Below are the code and all the weights of a small trained network. Each question names an input and a class and asks about switching units off, where a switched-off unit gives its printed mean instead of its output.

import numpy as np


def w(rows, s, z=0):
    codes = np.array(rows[::2]) - 128.0
    scale = np.full(codes.shape[1], s)
    scale[-1] = z or s
    return codes * scale


def f(y):
    return np.maximum(y, 0)


def log_softmax(a):
    a = a - a.max(-1, keepdims=True)
    return a - np.log(np.exp(a).sum(-1, keepdims=True))


def net(x, mask):
    res = np.array(x, float).reshape(1, 8) / 4 @ E
    y = f(res @ A[0][:, :-1].T + A[0][:, -1])
    res = res + np.where(mask, y, B[0][:, -1]) @ B[0][:, :-1]
    return log_softmax(res[-1] @ U[:, :-1].T + U[:, -1])


A, B = {}, {}
E = w([
[129,130,126,128,130],'x0',
[170,147,134,45,169],'x1',
[8,177,156,89,124],'x2',
[88,73,155,147,231],'x3',
[132,140,120,134,133],'x4',
[130,142,113,132,139],'x5',
[126,125,131,130,127],'x6',
[151,163,246,155,137],'x7',
],0.012)
A[0] = w([
[154,165,134,83,40,98],'n0',
[177,63,121,122,121,65],'n1',
[148,141,110,112,92,81],'n2',
[116,102,143,125,156,66],'n3',
[121,133,108,172,94,105],'n4',
[138,152,116,120,93,33],'n5',
[148,152,116,118,67,124],'n6',
[75,98,145,64,108,101],'n7',
[179,84,124,119,134,65],'n8',
[79,88,66,100,120,111],'n9',
[137,119,134,115,83,54],'n10',
[114,84,137,135,170,40],'n11',
[147,163,121,113,64,27],'n12',
[88,165,111,117,144,129],'n13',
[110,95,122,121,191,122],'n14',
[114,149,122,185,120,204],'n15',
[197,93,106,158,142,84],'n16',
[66,144,128,90,123,66],'n17',
[171,178,125,7,175,190],'n18',
[148,98,110,136,121,80],'n19',
[67,126,112,183,97,153],'n20',
[160,178,198,144,116,116],'n21',
[103,88,140,164,98,40],'n22',
[113,84,70,68,104,93],'n23',
[116,68,149,119,170,47],'n24',
[105,154,127,128,128,20],'n25',
[98,91,80,117,107,41],'n26',
[123,101,87,112,126,2],'n27',
[116,154,205,155,130,67],'n28',
],0.016,0.0075)
B[0] = w([
[85,129,66,199,196,206],'n0',
[107,202,170,160,115,169],'n1',
[65,126,148,135,187,161],'n2',
[92,128,61,173,145,148],'n3',
[98,67,191,102,137,159],'n4',
[101,123,116,156,168,148],'n5',
[82,102,91,165,161,185],'n6',
[144,158,136,175,67,186],'n7',
[112,177,143,148,87,163],'n8',
[223,145,129,68,169,196],'n9',
[88,147,127,105,184,143],'n10',
[58,164,42,166,182,157],'n11',
[70,138,63,191,190,171],'n12',
[140,161,175,172,118,179],'n13',
[81,98,85,189,153,185],'n14',
[135,58,173,96,106,180],'n15',
[100,199,183,166,52,186],'n16',
[149,255,115,204,55,187],'n17',
[74,23,201,107,65,249],'n18',
[153,168,154,144,101,149],'n19',
[98,74,174,120,95,191],'n20',
[201,128,127,54,180,196],'n21',
[91,107,184,105,117,149],'n22',
[182,124,198,83,200,194],'n23',
[56,144,74,141,162,164],'n24',
[128,175,117,159,102,135],'n25',
[179,148,155,71,178,162],'n26',
[159,148,172,56,159,145],'n27',
[197,155,109,67,157,189],'n28',
],0.0082,0.016)
U = w([
[66,147,52,121,165,98],'0',
[119,251,132,109,30,93],'1',
[178,160,118,41,161,117],'2',
[111,119,94,80,74,249],'3',
[82,58,146,77,60,86],'4',
],0.011,0.017)

Each question gives the input, the list of numbers given to net, and the class t.
The units are the neurons (one row each of A and B). Each row of codes is followed by its name. A weight is (code - 128) times the scale printed after its matrix; where a second scale follows, it is the last column's (A, B and U).
mask holds one flag per neuron, in row order. A switched-off neuron (its flag False) gives its mean, the last column of its row in B, instead of its output. The means were averaged over made-up inputs and are rounded, as every weight is.
A unit's drop is (log p(t) with every unit on - log p(t) with that unit switched off) / (log p(t) with every unit on - log p(t) with every unit switched off).
The circuit of an input: a set's keep is (log p(t) with only the set's units on - log p(t) with every unit switched off) / (log p(t) with every unit on - log p(t) with every unit switched off). Starting from the 12 units with the biggest drops (on a tie, the unit counted first), units are removed one at a time, each time the one whose removal leaves the highest keep (on an exact tie, the one counted first), for as long as the keep stays at least 0.8.
units of the circuit, in order: the units of the circuit, biggest drop first
unit that matters most: the unit with the biggest drop
k most important neurons: the k neurons with the biggest drops, biggest first
drop of u: that unit's drop, to one decimal
input [-7,4,-8,-2,2,-6,-3,3], class 1: unit that matters most	n16
input [8,-4,1,-5,2,2,-2,1], class 0: 4 most important neurons	[n18; n0; n12; n6]
input [4,8,8,0,-6,3,0,-5], class 1: 3 most important neurons	[n17; n7; n13]
input [5,-7,-1,2,-2,3,-1,7], class 2: units of the circuit, in order	[n28; n21]
input [0,7,4,-8,-6,8,6,7], class 0: 2 most important neurons	[n0; n12]
input [2,-7,5,-4,-5,3,-5,4], class 4: 2 most important neurons	[n20; n15]
input [5,6,-5,7,4,-5,6,-5], class 0: 2 most important neurons	[n11; n14]
input [8,-6,7,-4,0,1,3,-7], class 1: 2 most important neurons	[n17; n18]
input [6,-5,-1,-6,1,-7,-2,-6], class 0: units of the circuit, in order	[n0; n12]
input [-5,-8,-8,-2,7,-3,5,3], class 1: 2 most important neurons	[n16; n18]
input [8,-5,1,-6,2,2,-5,-7], class 2: 3 most important neurons	[n9; n23; n26]
input [-1,-8,0,-4,-5,4,3,-4], class 4: units of the circuit, in order	[n20; n4]
input [-7,3,1,4,4,3,0,-5], class 2: 2 most important neurons	[n9; n23]
input [4,7,-3,0,4,-5,-4,-8], class 2: unit that matters most	n23
input [1,-4,-6,4,-5,-7,-2,3], class 1: units of the circuit, in order	[n16; n1]
input [3,-4,-2,-2,-1,6,5,2], class 4: units of the circuit, in order	[n17; n15]
input [-1,-2,7,-7,-2,-7,-3,-2], class 0: 3 most important neurons	[n0; n12; n6]
input [4,-6,8,2,8,7,2,-3], class 1: 2 most important neurons	[n17; n18]
input [-5,3,5,-1,2,2,-8,-5], class 1: 4 most important neurons	[n17; n7; n21; n13]
input [2,-8,7,5,2,1,0,8], class 2: units of the circuit, in order	[n28]
input [-8,-3,0,-1,-4,8,-2,5], class 2: 3 most important neurons	[n18; n21; n28]
input [-5,4,-7,0,-4,6,1,-6], class 1: 3 most important neurons	[n16; n1; n8]
input [-6,-1,6,-4,-3,-5,4,-8], class 2: drop of n9	0.4
input [-1,8,1,6,-2,-6,0,7], class 4: drop of n4	-0.1
input [-8,-6,4,-5,0,-8,-5,5], class 4: drop of n13	0.0
input [6,1,-7,8,-6,-8,1,7], class 0: drop of n14	0.1
input [5,-2,-5,-4,-4,8,7,8], class 2: units of the circuit, in order	[n21]
